Here is a tiny trained network, its code and every weight. The questions are about switching its units off for an input and a class, where a switched-off unit gives its printed mean instead of its output.

import numpy as np


def w(rows, s, z=0):
    codes = np.array(rows[::2]) - 128.0
    scale = np.full(codes.shape[1], s)
    scale[-1] = z or s
    return codes * scale


def f(y):
    return y / 2 * (1 + np.tanh(0.7978845608 * (y + 0.044715 * y**3)))


def log_softmax(a):
    a = a - a.max(-1, keepdims=True)
    return a - np.log(np.exp(a).sum(-1, keepdims=True))


def net(x, mask):
    res = np.array(x, float).reshape(1, 5) / 4 @ E
    y = f(res @ A[0][:, :-1].T + A[0][:, -1])
    res = res + np.where(mask, y, B[0][:, -1]) @ B[0][:, :-1]
    return log_softmax(res[-1] @ U[:, :-1].T + U[:, -1])


A, B = {}, {}
E = w([
[114,216,158,254,171],'x0',
[111,116,40,216,227],'x1',
[234,197,89,153,240],'x2',
[184,120,129,205,68],'x3',
[152,156,67,201,129],'x4',
],0.0092)
A[0] = w([
[88,95,251,121,106,139],'neuron 1',
[118,81,98,189,86,150],'neuron 2',
[128,126,205,110,107,254],'neuron 3',
[49,161,161,203,144,216],'neuron 4',
[181,141,61,106,170,217],'neuron 5',
[116,128,111,111,224,247],'neuron 6',
[69,78,132,105,171,76],'neuron 7',
[47,74,99,128,203,153],'neuron 8',
[162,82,163,63,138,240],'neuron 9',
],0.013,0.0032)
B[0] = w([
[152,32,37,150,80,248],'neuron 1',
[17,200,131,61,166,187],'neuron 2',
[112,78,2,213,46,217],'neuron 3',
[61,166,62,163,177,229],'neuron 4',
[122,112,167,194,68,227],'neuron 5',
[73,180,89,149,95,219],'neuron 6',
[164,137,194,61,185,175],'neuron 7',
[135,141,160,11,157,204],'neuron 8',
[81,133,111,117,50,232],'neuron 9',
],0.0098,0.011)
U = w([
[132,137,255,49,159,74],'0',
[22,196,123,100,120,183],'1',
[124,55,77,153,36,159],'2',
[217,106,193,90,182,2],'3',
[118,125,128,65,205,98],'4',
[132,99,172,212,194,82],'5',
[237,175,160,155,144,144],'6',
],0.0097,0.0073)

Each question gives the input, the list of numbers given to net, and the class t.
The units are the neurons (one row each of A and B). Each row of codes is followed by its name. A weight is (code - 128) times the scale printed after its matrix; where a second scale follows, it is the last column's (A, B and U).
mask holds one flag per neuron, in row order. A switched-off neuron (its flag False) gives its mean, the last column of its row in B, instead of its output. The means were averaged over made-up inputs and are rounded, as every weight is.
A unit's drop is (log p(t) with every unit on - log p(t) with that unit switched off) / (log p(t) with every unit on - log p(t) with every unit switched off).
The circuit of an input: a set's keep is (log p(t) with only the set's units on - log p(t) with every unit switched off) / (log p(t) with every unit on - log p(t) with every unit switched off). Starting from all 9 units, units are removed one at a time, each time the one whose removal leaves the highest keep (on an exact tie, the one counted first), for as long as the keep stays at least 0.8.
units of the circuit, in order: the units of the circuit, biggest drop first
k most important neurons: the k neurons with the biggest drops, biggest first
drop of u: that unit's drop, to one decimal
input [-4,7,5,0,-2], class 1: units of the circuit, in order => [neuron 1]
input [-4,1,6,8,1], class 6: units of the circuit, in order => [neuron 3; neuron 1]
input [-3,6,-3,-4,3], class 4: 3 most important neurons => [neuron 8; neuron 9; neuron 7]
input [5,-4,4,8,0], class 6: units of the circuit, in order => [neuron 1; neuron 9]
input [-8,8,4,-4,-8], class 0: 2 most important neurons => [neuron 7; neuron 8]
input [-8,5,-1,-3,-6], class 0: units of the circuit, in order => [neuron 7; neuron 8]
input [8,-2,-4,8,1], class 1: 2 most important neurons => [neuron 2; neuron 4]
input [5,-3,-2,-7,1], class 2: 2 most important neurons => [neuron 2; neuron 1]
input [-2,3,-4,0,4], class 1: drop of neuron 2 => 0.1
input [1,-7,-2,-6,-7], class 2: drop of neuron 3 => 0.0
input [-6,3,-4,-4,0], class 0: drop of neuron 8 => 0.1
